In the rows, zero is written as 128.
Each row of numbers stands for one element and depends on some of the facts below. Use the named rows to name the rest.

There are 3 kinds of fact about the elements: Φ, ζ, θ.
drivube Φ:flastom ζ:a θ:h
brumu Φ:sodrofu ζ:d θ:i
geri Φ:rarur ζ:a θ:k
skona Φ:riflor ζ:a θ:l
plubreklar ζ:e θ:g
roze Φ:brenus ζ:c θ:m
tistipi Φ:ratra ζ:a θ:m
trasor Φ:pluke ζ:e θ:l
konik Φ:plitim ζ:a θ:j
trazal ζ:b θ:h
troflim Φ:trutrir ζ:b θ:g
sodrofu ζ:c θ:h
flelem Φ:trasor ζ:b θ:g
lugrubun Φ:skona ζ:a θ:k
tovar ζ:a θ:h
brenus Φ:flimek ζ:b θ:m
pluke Φ:troflim ζ:a θ:k
skiplo Φ:sadrite ζ:b θ:j
riflor ζ:e θ:l
dudel Φ:tistipi ζ:e θ:h
ratra ζ:c θ:g
trutrir Φ:skiplo ζ:a θ:g
flimek ζ:c θ:j
renu Φ:gupir ζ:b θ:i
furi ζ:f θ:g
flastom ζ:b θ:g
sadrite ζ:f θ:k
gupir Φ:dudel ζ:a θ:k
plitim Φ:trazal ζ:b θ:m
rarur Φ:renu ζ:c θ:k
stepem Φ:flelem ζ:a θ:h
stuziflo ζ:c θ:i
kotar ζ:b θ:g
trutok Φ:stepem ζ:d θ:j
skogrir ζ:d θ:g

Known rows:
137; 156; 133; 151; 121; 131; 125; 138; 128; 104; 135; 169; 148; 124: tovar
134; 138; 143; 138; 118; 128; 137; 142; 124; 106; 150; 161; 154; 131: stepem
146; 160; 133; 133; 119; 128; 129; 141; 122; 103; 138; 168; 142; 125: geri
110; 145; 119; 101; 124; 131; 129; 132; 113; 109; 132; 143; 148; 115: kotar
119; 125; 116; 86; 126; 138; 131; 130; 108; 96; 144; 152; 132; 111: brenus
114; 147; 120; 108; 125; 132; 127; 133; 113; 110; 129; 143; 148; 113: flastom
104; 164; 123; 112; 123; 127; 128; 128; 112; 107; 125; 133; 141; 110: trazal
118; 135; 128; 110; 128; 133; 125; 133; 121; 104; 125; 134; 146; 134: ratra
120; 139; 124; 95; 126; 131; 123; 133; 122; 104; 122; 139; 136; 126: sodrofu
141; 148; 125; 56; 124; 121; 130; 138; 113; 98; 129; 137; 129; 127: rarur
121; 135; 125; 91; 126; 129; 124; 132; 121; 103; 123; 136; 135; 125: stuziflo
127; 152; 130; 126; 125; 134; 135; 136; 120; 109; 127; 154; 128; 121: skogrir
131; 151; 130; 114; 126; 133; 131; 132; 125; 112; 122; 145; 120; 123: sadrite

Which element is each row?
Some rows may be elements named above.
151; 150; 122; 150; 119; 127; 123; 125; 125; 115; 140; 171; 123; 133 | trutrir
136; 159; 137; 156; 118; 126; 130; 135; 122; 102; 137; 161; 141; 123 | konik
140; 156; 137; 137; 131; 127; 127; 138; 119; 100; 141; 144; 137; 156 | dudel
148; 157; 134; 131; 119; 126; 129; 141; 122; 103; 137; 169; 138; 123 | geri
138; 169; 133; 180; 124; 135; 128; 138; 116; 102; 144; 161; 154; 144 | tistipi
131; 111; 141; 112; 123; 124; 135; 136; 128; 108; 149; 145; 127; 142 | trasor
140; 160; 136; 141; 131; 127; 127; 139; 119; 101; 138; 146; 135; 157 | dudel
135; 137; 134; 113; 127; 126; 121; 145; 136; 111; 123; 152; 137; 132 | riflor
132; 113; 146; 114; 123; 124; 135; 136; 130; 108; 147; 142; 127; 144 | trasor
146; 135; 133; 151; 118; 129; 131; 130; 121; 111; 149; 160; 136; 136 | pluke
154; 178; 130; 146; 122; 126; 130; 142; 112; 100; 142; 163; 147; 139 | gupir
119; 126; 116; 90; 126; 139; 130; 131; 109; 96; 148; 153; 129; 109 | brenus
101; 156; 124; 112; 123; 127; 130; 129; 114; 107; 124; 135; 141; 113 | trazal
147; 152; 130; 124; 120; 129; 123; 151; 129; 120; 130; 168; 167; 126 | skona
123; 135; 112; 105; 122; 129; 129; 120; 108; 120; 139; 147; 129; 130 | troflim
135; 140; 137; 117; 127; 124; 124; 138; 131; 104; 129; 148; 126; 134 | plubreklar
123; 145; 111; 105; 124; 129; 124; 121; 108; 118; 132; 146; 132; 119 | skiplo
151; 177; 130; 139; 123; 126; 129; 142; 113; 99; 139; 167; 146; 137 | gupir
109; 120; 131; 92; 120; 131; 140; 133; 109; 110; 150; 138; 156; 124 | flelem
101; 165; 128; 123; 121; 121; 132; 124; 112; 104; 121; 132; 138; 112 | plitim
131; 170; 119; 66; 124; 124; 133; 139; 99; 104; 134; 146; 143; 119 | renu
149; 148; 122; 155; 119; 128; 122; 126; 124; 114; 142; 168; 123; 132 | trutrir

Now the same elements, written a new way:
Some rows with their names:
139; 152; 117; 105; 122; 137; 150; 134; 145; 142; 124; 136; 128; 121; 106; 140; 109; 132; 121; 140; 141; 126; 146; 104; 139; 125; 149; 129; 127; 138; 129; 129; 115; 137; 139: konik
129; 130; 107; 91; 124; 129; 142; 127; 155; 146; 102; 142; 135; 120; 111; 137; 119; 142; 127; 152; 103; 158; 140; 118; 120; 128; 149; 125; 127; 155; 124; 138; 121; 149; 153: tistipi
131; 69; 133; 119; 143; 105; 118; 113; 131; 126; 84; 125; 153; 133; 123; 110; 142; 183; 140; 129; 86; 149; 99; 165; 107; 108; 144; 116; 144; 162; 124; 144; 148; 148; 144: dudel
167; 81; 127; 145; 151; 103; 171; 143; 85; 110; 149; 150; 153; 137; 125; 111; 125; 177; 163; 118; 164; 100; 91; 131; 118; 107; 83; 162; 145; 116; 130; 147; 152; 110; 102: trasor
140; 148; 114; 105; 125; 137; 149; 136; 143; 141; 125; 136; 128; 121; 107; 140; 110; 134; 122; 142; 138; 130; 147; 106; 136; 125; 145; 132; 128; 139; 131; 132; 117; 136; 137: drivube
112; 138; 133; 143; 128; 108; 117; 126; 124; 133; 123; 113; 119; 134; 120; 140; 139; 108; 123; 105; 116; 123; 124; 146; 132; 129; 119; 108; 116; 101; 115; 97; 105; 104; 124: flastom
98; 89; 111; 131; 119; 144; 118; 109; 140; 115; 126; 141; 131; 133; 172; 109; 144; 123; 130; 127; 95; 153; 108; 130; 93; 150; 134; 112; 133; 142; 134; 165; 149; 152; 140: rarur
102; 84; 110; 123; 139; 97; 111; 119; 131; 136; 93; 134; 127; 129; 130; 133; 154; 126; 146; 134; 50; 179; 116; 163; 99; 133; 98; 112; 111; 129; 108; 118; 118; 124; 141: renu
107; 123; 124; 144; 112; 153; 122; 115; 136; 111; 145; 129; 124; 135; 164; 113; 132; 111; 117; 108; 140; 115; 115; 120; 114; 146; 145; 112; 136; 124; 139; 152; 142; 138; 128: stuziflo
153; 145; 102; 100; 118; 106; 199; 151; 130; 135; 142; 168; 154; 124; 118; 135; 99; 139; 143; 140; 161; 123; 116; 94; 116; 133; 106; 151; 134; 106; 115; 144; 125; 118; 129: stepem
145; 105; 149; 138; 141; 118; 125; 121; 119; 121; 114; 111; 144; 135; 116; 116; 129; 170; 129; 109; 144; 101; 106; 148; 134; 103; 149; 122; 147; 140; 134; 129; 138; 133; 125: plubreklar
107; 128; 127; 143; 110; 151; 124; 115; 138; 114; 144; 127; 126; 135; 166; 114; 131; 111; 114; 107; 142; 111; 114; 120; 115; 146; 147; 110; 139; 123; 139; 151; 142; 138; 129: roze
139; 148; 113; 105; 125; 138; 149; 135; 143; 139; 124; 137; 128; 122; 106; 138; 110; 134; 123; 143; 139; 130; 147; 106; 139; 127; 146; 132; 127; 141; 130; 132; 116; 137; 137: tovar

Name these rows:
Some rows may be elements named above.
145; 120; 158; 138; 133; 117; 127; 120; 126; 123; 111; 106; 146; 134; 114; 117; 128; 166; 120; 100; 150; 92; 108; 147; 138; 104; 162; 113; 150; 137; 131; 124; 136; 128; 127 | riflor
140; 167; 122; 105; 114; 135; 148; 131; 151; 144; 123; 130; 132; 121; 105; 140; 106; 131; 113; 131; 148; 118; 144; 107; 142; 126; 161; 122; 133; 133; 128; 123; 111; 136; 140 | skona
129; 130; 107; 91; 124; 129; 142; 128; 154; 145; 104; 142; 134; 120; 112; 136; 118; 140; 127; 152; 102; 159; 141; 118; 120; 130; 149; 124; 128; 155; 125; 140; 119; 150; 152 | tistipi
154; 145; 103; 99; 117; 106; 199; 152; 131; 135; 143; 166; 153; 122; 116; 136; 99; 138; 144; 139; 158; 123; 116; 96; 116; 134; 107; 152; 135; 108; 117; 141; 125; 119; 127 | stepem
155; 112; 94; 123; 156; 150; 159; 151; 102; 127; 161; 155; 112; 122; 110; 136; 115; 144; 154; 162; 150; 135; 152; 90; 133; 121; 85; 176; 116; 141; 145; 148; 127; 126; 112 | pluke
145; 121; 110; 134; 170; 188; 107; 137; 108; 128; 148; 122; 78; 119; 97; 140; 124; 136; 130; 164; 135; 135; 187; 97; 160; 111; 123; 159; 106; 175; 167; 131; 114; 140; 115 | trutrir
139; 166; 125; 104; 115; 136; 149; 133; 152; 142; 124; 129; 132; 122; 104; 141; 105; 130; 112; 131; 150; 116; 144; 105; 142; 126; 162; 122; 130; 133; 128; 122; 111; 135; 139 | skona
104; 121; 124; 139; 110; 150; 119; 110; 142; 113; 134; 130; 126; 134; 166; 112; 135; 113; 114; 110; 129; 123; 115; 124; 111; 148; 151; 106; 140; 128; 136; 153; 142; 145; 134 | ratra
125; 95; 117; 170; 175; 149; 97; 136; 81; 118; 156; 117; 79; 131; 114; 137; 152; 114; 147; 133; 115; 132; 155; 134; 143; 119; 70; 149; 97; 126; 145; 108; 111; 102; 98 | troflim
133; 119; 110; 140; 128; 76; 176; 150; 100; 126; 152; 155; 145; 135; 133; 134; 130; 117; 159; 109; 140; 119; 93; 130; 105; 138; 54; 144; 121; 66; 102; 119; 120; 83; 106 | flelem
136; 135; 107; 102; 129; 135; 147; 133; 144; 142; 119; 143; 130; 122; 110; 136; 116; 140; 130; 149; 120; 145; 143; 108; 127; 127; 139; 134; 125; 147; 128; 138; 120; 141; 142 | geri
116; 118; 133; 165; 162; 153; 76; 127; 102; 125; 139; 97; 77; 132; 110; 142; 151; 105; 127; 123; 114; 125; 160; 142; 153; 116; 109; 124; 100; 132; 144; 95; 102; 108; 110 | skiplo
124; 100; 92; 83; 132; 124; 142; 125; 154; 145; 93; 154; 138; 118; 116; 132; 127; 151; 141; 167; 70; 186; 137; 124; 104; 132; 133; 129; 122; 168; 121; 151; 128; 157; 159 | gupir
123; 102; 91; 84; 133; 124; 139; 124; 154; 147; 92; 154; 137; 118; 117; 132; 127; 152; 140; 167; 70; 187; 137; 124; 105; 131; 134; 129; 123; 168; 121; 151; 129; 160; 158 | gupir

The same elements again, as new rows of numbers:
Some rows with their names:
106; 113; 128; 113; 95; 160; 132; 77; 147; 74; 101; 173; 160; 146; 170; 158; 83: tovar
110; 107; 124; 111; 98; 160; 133; 78; 146; 71; 96; 169; 159; 146; 172; 156; 84: lugrubun
101; 107; 159; 118; 59; 162; 168; 82; 144; 82; 91; 187; 158; 172; 200; 134; 82: stepem
67; 138; 166; 112; 65; 167; 150; 96; 151; 93; 118; 173; 194; 154; 174; 155; 75: pluke
66; 138; 134; 101; 103; 165; 115; 98; 155; 79; 129; 149; 208; 126; 146; 179; 72: trutrir
125; 147; 129; 159; 102; 183; 126; 63; 132; 116; 117; 172; 163; 156; 105; 130; 138: renu
112; 98; 128; 140; 99; 180; 136; 81; 139; 79; 100; 138; 182; 152; 129; 133; 135: kotar
120; 78; 118; 135; 105; 178; 137; 82; 138; 68; 91; 132; 175; 150; 131; 132; 138: brenus
116; 84; 122; 137; 103; 178; 136; 82; 140; 70; 95; 135; 178; 150; 129; 134; 137: trazal
113; 92; 123; 139; 102; 179; 137; 82; 138; 76; 98; 136; 180; 152; 126; 134; 135: flastom
67; 126; 153; 132; 88; 186; 132; 104; 146; 93; 130; 125; 227; 142; 110; 145; 126: troflim
65; 93; 109; 129; 117; 157; 143; 42; 137; 70; 86; 147; 166; 153; 169; 164; 132: flimek
80; 113; 117; 127; 106; 156; 138; 89; 124; 116; 65; 127; 159; 144; 148; 148; 104: furi

Rows to name:
Some rows may be elements named above.
96; 94; 175; 147; 49; 186; 179; 88; 140; 93; 93; 155; 186; 182; 160; 106; 134 | flelem
97; 81; 161; 130; 137; 178; 138; 74; 142; 91; 102; 115; 147; 162; 177; 160; 97 | riflor
120; 137; 120; 123; 102; 162; 124; 63; 141; 93; 107; 189; 144; 146; 158; 156; 86 | tistipi
66; 109; 110; 134; 117; 159; 138; 38; 135; 83; 92; 157; 164; 155; 163; 163; 133 | ratra
85; 111; 126; 129; 112; 182; 117; 97; 145; 77; 120; 117; 214; 131; 105; 152; 129 | skiplo
98; 81; 161; 129; 137; 178; 139; 75; 142; 92; 101; 114; 148; 162; 176; 160; 98 | riflor
96; 95; 175; 147; 51; 184; 181; 90; 139; 94; 93; 156; 185; 182; 159; 107; 132 | flelem
67; 128; 151; 132; 88; 185; 131; 104; 148; 92; 129; 125; 227; 143; 112; 145; 124 | troflim
120; 137; 122; 122; 103; 160; 123; 63; 141; 93; 106; 190; 145; 147; 160; 155; 85 | tistipi
99; 96; 174; 146; 49; 185; 180; 90; 139; 92; 94; 157; 186; 183; 158; 106; 133 | flelem
68; 138; 117; 146; 113; 162; 134; 31; 131; 106; 105; 171; 157; 159; 152; 162; 131 | rarur
122; 165; 126; 133; 100; 164; 119; 55; 137; 112; 118; 206; 140; 149; 149; 155; 85 | gupir
108; 135; 165; 150; 140; 183; 126; 56; 133; 131; 120; 149; 132; 166; 152; 155; 99 | dudel
64; 105; 215; 138; 88; 187; 174; 89; 144; 118; 111; 131; 170; 187; 193; 141; 92 | trasor
114; 93; 117; 109; 101; 158; 133; 75; 147; 62; 91; 165; 156; 143; 174; 158; 85 | skona
109; 127; 129; 118; 95; 161; 132; 71; 143; 85; 107; 182; 157; 147; 166; 156; 84 | geri

